Here is a tiny trained network, its code and every weight. The questions are about switching its units off for an input and a target symbol, where a switched-off unit gives its printed mean instead of its output.

import numpy as np


def w(rows, s, z=0):
    codes = np.array(rows[::2]) - 128.0
    scale = np.full(codes.shape[1], s)
    scale[-1] = z or s
    return codes * scale


def f(y):
    return y / 2 * (1 + np.tanh(0.7978845608 * (y + 0.044715 * y**3)))


def softmax(a):
    e = np.exp(a - a.max(-1, keepdims=True))
    return e / e.sum(-1, keepdims=True)


def log_softmax(a):
    a = a - a.max(-1, keepdims=True)
    return a - np.log(np.exp(a).sum(-1, keepdims=True))


def net(x, mask):
    ids = ['εζηθλπστω'.index(c) for c in x.split()]
    T = len(ids)
    res = E[ids] + P[:T]
    u = 0
    for l in range(2):
        r = res
        for j in range(2):
            rows = slice(2 * j, 2 * j + 2)
            q, k, v = (r @ M[l][rows].T for M in (Q, K, V))
            z = softmax(np.where(np.tri(T) > 0, q @ k.T / 2**0.5, -1e9)) @ v
            o = O[l][rows]
            res = res + np.where(mask[u + j], z, o[:, -1]) @ o[:, :-1]
        u += 2
        y = f(res @ A[l][:, :-1].T + A[l][:, -1])
        res = res + np.where(mask[u : u + 4], y, B[l][:, -1]) @ B[l][:, :-1]
        u += 4
    return log_softmax(res[-1] @ U[:, :-1].T + U[:, -1])


Q, K, V, O, A, B = {}, {}, {}, {}, {}, {}
E = w([
[220,110,130,78,57,115,102,72,136],'ε',
[150,205,125,105,151,126,161,119,244],'ζ',
[157,158,161,183,113,76,68,17,128],'η',
[117,61,123,218,149,184,99,35,3],'θ',
[86,129,37,116,69,147,36,34,106],'λ',
[132,214,95,192,191,151,147,57,79],'π',
[195,118,79,120,191,75,195,26,45],'σ',
[116,129,163,106,120,202,223,74,124],'τ',
[88,149,168,164,55,3,195,194,91],'ω',
],0.014)
P = w([
[146,46,255,203,75,138,136,71,236],'0',
[82,156,127,75,134,139,153,118,65],'1',
[98,155,121,112,138,137,143,102,87],'2',
[102,160,115,133,130,149,142,99,105],'3',
[103,157,110,134,118,155,145,86,109],'4',
[122,166,114,130,116,143,141,85,107],'5',
[133,163,117,139,113,141,140,69,106],'6',
[145,172,116,145,108,144,137,73,115],'7',
[146,172,108,138,100,147,140,75,118],'8',
[129,168,101,146,84,158,136,64,118],'9',
[156,173,112,149,95,146,141,59,115],'10',
[154,175,101,147,86,157,136,63,119],'11',
],0.009)
Q[0] = w([
[165,254,101,154,100,114,148,4,120],'0.h1',
[137,27,184,95,131,142,109,181,81],'0.h1',
[142,181,150,140,56,162,153,22,107],'0.h2',
[150,82,112,103,150,104,148,167,132],'0.h2',
],0.0068)
K[0] = w([
[66,89,230,253,118,82,220,129,128],'0.h1',
[186,128,37,19,224,213,17,19,140],'0.h1',
[161,16,217,194,82,140,132,100,221],'0.h2',
[135,115,65,47,204,171,155,83,52],'0.h2',
],0.0055)
V[0] = w([
[142,105,175,203,167,235,134,2,143],'0.h1',
[141,38,114,74,68,105,41,102,246],'0.h1',
[137,77,173,88,149,147,249,144,192],'0.h2',
[126,85,38,82,88,133,162,136,6],'0.h2',
],0.0054)
O[0] = w([
[94,75,70,142,69,135,254,141,54,224],'0.h1',
[205,88,171,137,37,117,71,185,132,90],'0.h1',
[248,151,128,231,196,141,126,133,181,124],'0.h2',
[103,53,169,87,141,48,164,99,244,3],'0.h2',
],0.0072,0.0058)
A[0] = w([
[74,153,223,176,106,41,209,243,81,224],'0.n1',
[88,121,41,145,188,228,213,32,92,253],'0.n2',
[124,89,89,191,84,54,189,168,34,124],'0.n3',
[165,171,56,122,134,132,133,135,255,228],'0.n4',
],0.0049,0.0021)
B[0] = w([
[116,150,22,197,107,108,91,179,254,145],'0.n1',
[198,126,105,80,198,71,149,200,144,253],'0.n2',
[111,139,75,181,97,179,180,161,208,193],'0.n3',
[221,117,98,126,100,156,106,91,118,138],'0.n4',
],0.0083,0.013)
Q[1] = w([
[220,139,1,139,131,66,214,112,53],'1.h1',
[126,100,200,98,188,192,118,164,117],'1.h1',
[38,128,102,144,141,89,160,185,156],'1.h2',
[191,97,178,84,88,168,140,108,58],'1.h2',
],0.0052)
K[1] = w([
[155,118,157,244,72,130,158,138,209],'1.h1',
[67,196,95,20,182,39,91,124,123],'1.h1',
[152,44,188,112,152,181,99,126,106],'1.h2',
[88,253,129,159,114,13,83,150,159],'1.h2',
],0.0063)
V[1] = w([
[48,254,67,168,143,154,104,115,96],'1.h1',
[27,92,150,135,47,183,73,159,118],'1.h1',
[222,145,93,168,129,229,141,139,40],'1.h2',
[220,151,172,96,105,119,74,62,47],'1.h2',
],0.0065)
O[1] = w([
[161,183,158,184,2,103,194,219,41,138],'1.h1',
[169,63,19,137,69,47,90,133,54,127],'1.h1',
[230,128,172,127,160,164,91,145,81,222],'1.h2',
[148,165,154,85,162,56,85,197,121,3],'1.h2',
],0.0072,0.011)
A[1] = w([
[125,157,194,135,118,116,211,233,170,241],'1.n1',
[175,220,255,110,155,203,176,118,103,198],'1.n2',
[165,112,170,104,165,106,17,69,103,250],'1.n3',
[66,90,147,21,192,83,179,97,192,220],'1.n4',
],0.0057,0.0023)
B[1] = w([
[37,116,104,164,114,69,77,161,108,175],'1.n1',
[84,203,188,107,187,35,193,121,135,255],'1.n2',
[63,118,58,96,181,187,109,79,39,161],'1.n3',
[59,82,142,226,141,182,41,57,2,150],'1.n4',
],0.0068,0.0083)
U = w([
[116,103,98,109,100,217,187,90,182,4],'ε',
[190,164,147,97,163,175,135,133,244,103],'ζ',
[62,142,189,179,153,150,83,82,91,176],'η',
[169,130,132,162,98,168,121,188,91,144],'θ',
[129,138,88,91,180,181,48,117,134,179],'λ',
[178,200,172,116,166,120,70,171,106,33],'π',
[131,89,97,76,131,2,144,81,125,173],'σ',
[62,163,157,91,103,128,195,166,120,172],'τ',
[110,159,86,190,129,119,96,138,196,171],'ω',
],0.0075,0.0031)

Each question gives the input, a string of symbols that net reads in full, and the target symbol t.
The units are the heads (2 rows each of Q, K, V and O) and the neurons (one row each of A and B). Each row of codes is followed by its name. A weight is (code - 128) times the scale printed after its matrix; where a second scale follows, it is the last column's (O, A, B and U).
mask holds one flag per unit, layer by layer, with each layer's heads first. A switched-off unit (its flag False) gives its mean, the last column of its rows in O or B, instead of its output. The means were averaged over made-up inputs and are rounded, as every weight is.
A unit's drop is (log p(t) with every unit on - log p(t) with that unit switched off) / (log p(t) with every unit on - log p(t) with every unit switched off).
The circuit of an input: a set's keep is (log p(t) with only the set's units on - log p(t) with every unit switched off) / (log p(t) with every unit on - log p(t) with every unit switched off). Starting from all 12 units, units are removed one at a time, each time the one whose removal leaves the highest keep (on an exact tie, the one counted first), for as long as the keep stays at least 0.8.
circuit, biggest first: the units of the circuit, biggest drop first
most important unit: the unit with the biggest drop
heads that matter: for each layer, one digit per head in row order, 1 if its drop is at least 0.15 and else 0, layers parted by /
input η τ π η η η ε η τ, target θ: most important unit => 0.h1
input λ ε η ε ζ ζ η λ, target σ: circuit, biggest first => 0.h1, 1.h1, 0.n2, 0.h2
input ε ε η θ η ε π η, target λ: circuit, biggest first => 1.h1, 0.h1, 1.n3
input θ ζ ζ, target ε: heads that matter => 11 / 01
input ζ π η π ε ζ ζ, target π: circuit, biggest first => 1.h2, 0.h2, 0.n3
input η ε τ ω σ π, target π: circuit, biggest first => 0.h1, 0.h2, 1.h2
input π π σ ε η π ω η ζ η η η, target η: heads that matter => 10 / 00
input ζ π ζ ε ε η λ ε θ η, target π: circuit, biggest first => 0.h2, 1.h2
input λ ζ π η τ π λ, target σ: circuit, biggest first => 0.h1, 1.h1, 0.n2
input π η τ, target τ: circuit, biggest first => 1.h1, 1.n2
input π λ η ζ ε ε τ ζ ε π, target τ: heads that matter => 10 / 10
input θ π θ θ λ τ ζ ζ π τ λ, target ε: circuit, biggest first => 0.h1, 0.n3, 1.h2, 0.h2
input π ε η ω ε ε, target ε: circuit, biggest first => 1.h2, 0.n1
input σ θ ε ε τ, target η: heads that matter => 01 / 10
input π η τ ζ, target τ: heads that matter => 10 / 10
input τ τ τ π η σ π σ, target ζ: heads that matter => 11 / 11
input η τ ε θ θ ε π θ θ ε, target θ: heads that matter => 11 / 11
input ε η λ τ ε ζ, target λ: circuit, biggest first => 1.h1, 0.h1, 1.n4
input λ π ε, target σ: circuit, biggest first => 1.h1, 0.h2, 0.h1
input θ η η θ τ η π η ω σ ε ε, target ε: heads that matter => 00 / 01
input ε λ ζ π ε, target λ: heads that matter => 10 / 10
